Below are the code and all the weights of a small trained network. Each question names an input and a class and asks about switching units off, where a switched-off unit gives its printed mean instead of its output.

import numpy as np


def w(rows, s, z=0):
    codes = np.array(rows[::2]) - 128.0
    scale = np.full(codes.shape[1], s)
    scale[-1] = z or s
    return codes * scale


def f(y):
    return np.maximum(y, 0)


def log_softmax(a):
    a = a - a.max(-1, keepdims=True)
    return a - np.log(np.exp(a).sum(-1, keepdims=True))


def net(x, mask):
    res = np.array(x, float).reshape(1, 8) / 4 @ E
    y = f(res @ A[0][:, :-1].T + A[0][:, -1])
    res = res + np.where(mask, y, B[0][:, -1]) @ B[0][:, :-1]
    return log_softmax(res[-1] @ U[:, :-1].T + U[:, -1])


A, B = {}, {}
E = w([
[128,132,121,122,136,115,119,127,135,126,147,126],'x0',
[133,134,125,131,135,120,131,130,129,121,131,137],'x1',
[127,123,130,121,131,131,118,130,130,126,131,123],'x2',
[131,132,126,119,134,130,123,127,137,120,133,129],'x3',
[98,119,253,124,126,67,191,104,162,92,147,95],'x4',
[129,126,129,125,128,126,127,135,128,127,123,130],'x5',
[173,91,159,211,120,98,53,88,216,173,93,176],'x6',
[107,90,124,121,21,142,124,140,131,77,208,195],'x7',
],0.019)
A[0] = w([
[125,105,131,110,132,136,117,114,125,140,133,110,100],'n1',
[130,133,105,97,120,147,154,144,117,105,164,131,94],'n2',
[137,124,135,171,155,131,100,107,165,147,104,114,134],'n3',
[126,133,139,144,113,125,99,144,128,113,135,140,63],'n4',
[160,120,149,141,118,143,144,136,111,135,113,121,138],'n5',
[145,124,131,114,121,127,125,122,122,130,125,128,93],'n6',
[145,141,126,126,132,147,114,141,149,108,126,134,95],'n7',
[152,115,151,177,111,104,73,116,216,173,107,167,121],'n8',
[109,132,122,103,150,124,173,132,113,91,132,87,212],'n9',
[138,123,142,129,146,146,97,134,156,164,109,162,123],'n10',
[132,148,153,130,126,129,128,135,129,122,98,149,110],'n11',
[137,146,114,117,150,129,133,127,105,139,104,94,192],'n12',
[134,104,178,156,128,87,127,106,155,142,127,136,111],'n13',
[154,134,141,143,146,107,101,120,121,141,127,143,92],'n14',
[136,127,90,119,120,149,99,117,116,134,122,126,178],'n15',
[154,121,158,134,94,139,88,122,145,126,140,156,25],'n16',
[118,144,124,132,126,122,142,113,113,142,147,133,90],'n17',
[144,127,4,133,124,155,85,140,108,145,107,148,255],'n18',
[117,85,127,126,24,141,131,135,125,86,199,209,131],'n19',
[137,126,103,122,164,153,102,131,145,150,95,119,152],'n20',
[124,136,138,124,101,112,133,106,130,85,137,127,76],'n21',
[131,149,93,108,129,162,145,153,69,132,151,124,141],'n22',
[143,117,108,158,107,131,82,109,140,151,116,163,52],'n23',
],0.016,0.013)
B[0] = w([
[139,137,138,126,128,119,123,137,129,123,136,133,129],'n1',
[116,139,116,141,104,117,97,141,110,113,114,104,172],'n2',
[166,127,113,138,137,103,126,107,125,115,116,102,192],'n3',
[133,116,121,103,132,152,127,116,140,116,115,144,139],'n4',
[136,139,123,127,145,103,130,141,124,109,153,126,139],'n5',
[126,134,136,134,131,137,115,128,131,131,113,132,128],'n6',
[143,130,118,118,115,129,149,125,131,128,132,130,133],'n7',
[168,68,133,145,134,131,134,81,150,117,123,168,248],'n8',
[87,161,162,98,155,138,162,142,124,134,143,110,208],'n9',
[166,120,106,139,137,132,125,113,131,117,128,116,172],'n10',
[147,113,117,109,130,118,123,132,134,117,144,112,140],'n11',
[137,152,148,115,175,145,159,123,109,151,150,143,186],'n12',
[137,129,152,132,139,95,122,101,176,108,103,116,200],'n13',
[142,113,126,138,130,128,122,129,138,136,118,119,154],'n14',
[134,136,118,139,128,140,120,116,89,133,110,133,175],'n15',
[119,80,126,113,122,143,130,109,150,152,141,154,159],'n16',
[129,122,117,131,120,117,126,126,121,134,128,110,133],'n17',
[148,136,52,145,129,147,74,157,64,179,138,197,255],'n18',
[80,107,128,126,8,159,123,151,146,106,121,131,252],'n19',
[148,158,124,137,141,102,132,126,107,141,133,138,180],'n20',
[113,121,150,133,101,129,133,124,123,126,130,117,154],'n21',
[89,158,130,119,132,117,103,172,108,136,100,144,199],'n22',
[149,97,99,142,122,144,129,106,139,138,165,151,173],'n23',
],0.017,0.033)
U = w([
[115,227,103,107,235,140,96,183,34,185,123,163,200],'0',
[68,187,222,59,230,106,204,129,139,118,146,17,250],'1',
[44,174,74,120,44,173,56,230,58,129,119,162,42],'2',
[18,153,204,82,34,137,171,173,152,58,135,1,154],'3',
[240,127,67,192,201,110,69,71,105,167,119,171,168],'4',
[176,122,187,152,216,43,123,37,233,95,65,56,147],'5',
[145,45,63,166,53,202,59,100,148,132,132,248,2],'6',
[96,49,215,144,49,122,117,56,253,61,112,148,22],'7',
],0.0077,0.0048)

Each question gives the input, the list of numbers given to net, and the class t.
The units are the neurons (one row each of A and B). Each row of codes is followed by its name. A weight is (code - 128) times the scale printed after its matrix; where a second scale follows, it is the last column's (A, B and U).
mask holds one flag per neuron, in row order. A switched-off neuron (its flag False) gives its mean, the last column of its row in B, instead of its output. The means were averaged over made-up inputs and are rounded, as every weight is.
A unit's drop is (log p(t) with every unit on - log p(t) with that unit switched off) / (log p(t) with every unit on - log p(t) with every unit switched off).
The circuit of an input: a set's keep is (log p(t) with only the set's units on - log p(t) with every unit switched off) / (log p(t) with every unit on - log p(t) with every unit switched off). Starting from the 12 units with the biggest drops (on a tie, the unit counted first), units are removed one at a time, each time the one whose removal leaves the highest keep (on an exact tie, the one counted first), for as long as the keep stays at least 0.8.
units of the circuit, in order: the units of the circuit, biggest drop first
k most important neurons: the k neurons with the biggest drops, biggest first
drop of u: that unit's drop, to one decimal
input [-8,0,-1,-5,6,4,-6,5], class 3: most important neuron -> n18
input [-4,1,5,5,4,-5,8,0], class 5: units of the circuit, in order -> n19, n18
input [-5,-3,2,-6,2,2,-7,-1], class 1: units of the circuit, in order -> n18, n19
input [-6,0,-7,-5,2,6,0,4], class 3: units of the circuit, in order -> n18, n8
input [7,-8,7,0,2,6,1,-3], class 5: units of the circuit, in order -> n18, n19
input [3,-1,8,-2,-6,2,8,0], class 4: 2 most important neurons -> n19, n3
input [-5,-2,6,-3,0,-4,-7,2], class 2: 2 most important neurons -> n22, n13
input [-5,-3,-6,-1,-3,0,1,-1], class 4: 2 most important neurons -> n19, n9
input [3,-6,3,-1,1,-8,0,-6], class 1: 2 most important neurons -> n18, n8
input [3,-6,2,2,4,4,-2,0], class 1: 2 most important neurons -> n19, n18
input [4,-2,-7,3,0,-7,-3,-2], class 0: drop of n19 -> 0.6
input [8,2,-8,-2,-7,0,-4,-2], class 0: drop of n19 -> 0.4
input [8,-1,7,-7,4,4,-3,-8], class 1: drop of n18 -> 0.4
input [-6,8,3,-2,3,0,-2,0], class 1: drop of n14 -> 0.0
input [6,0,-7,-5,1,8,5,-3], class 5: most important neuron -> n18
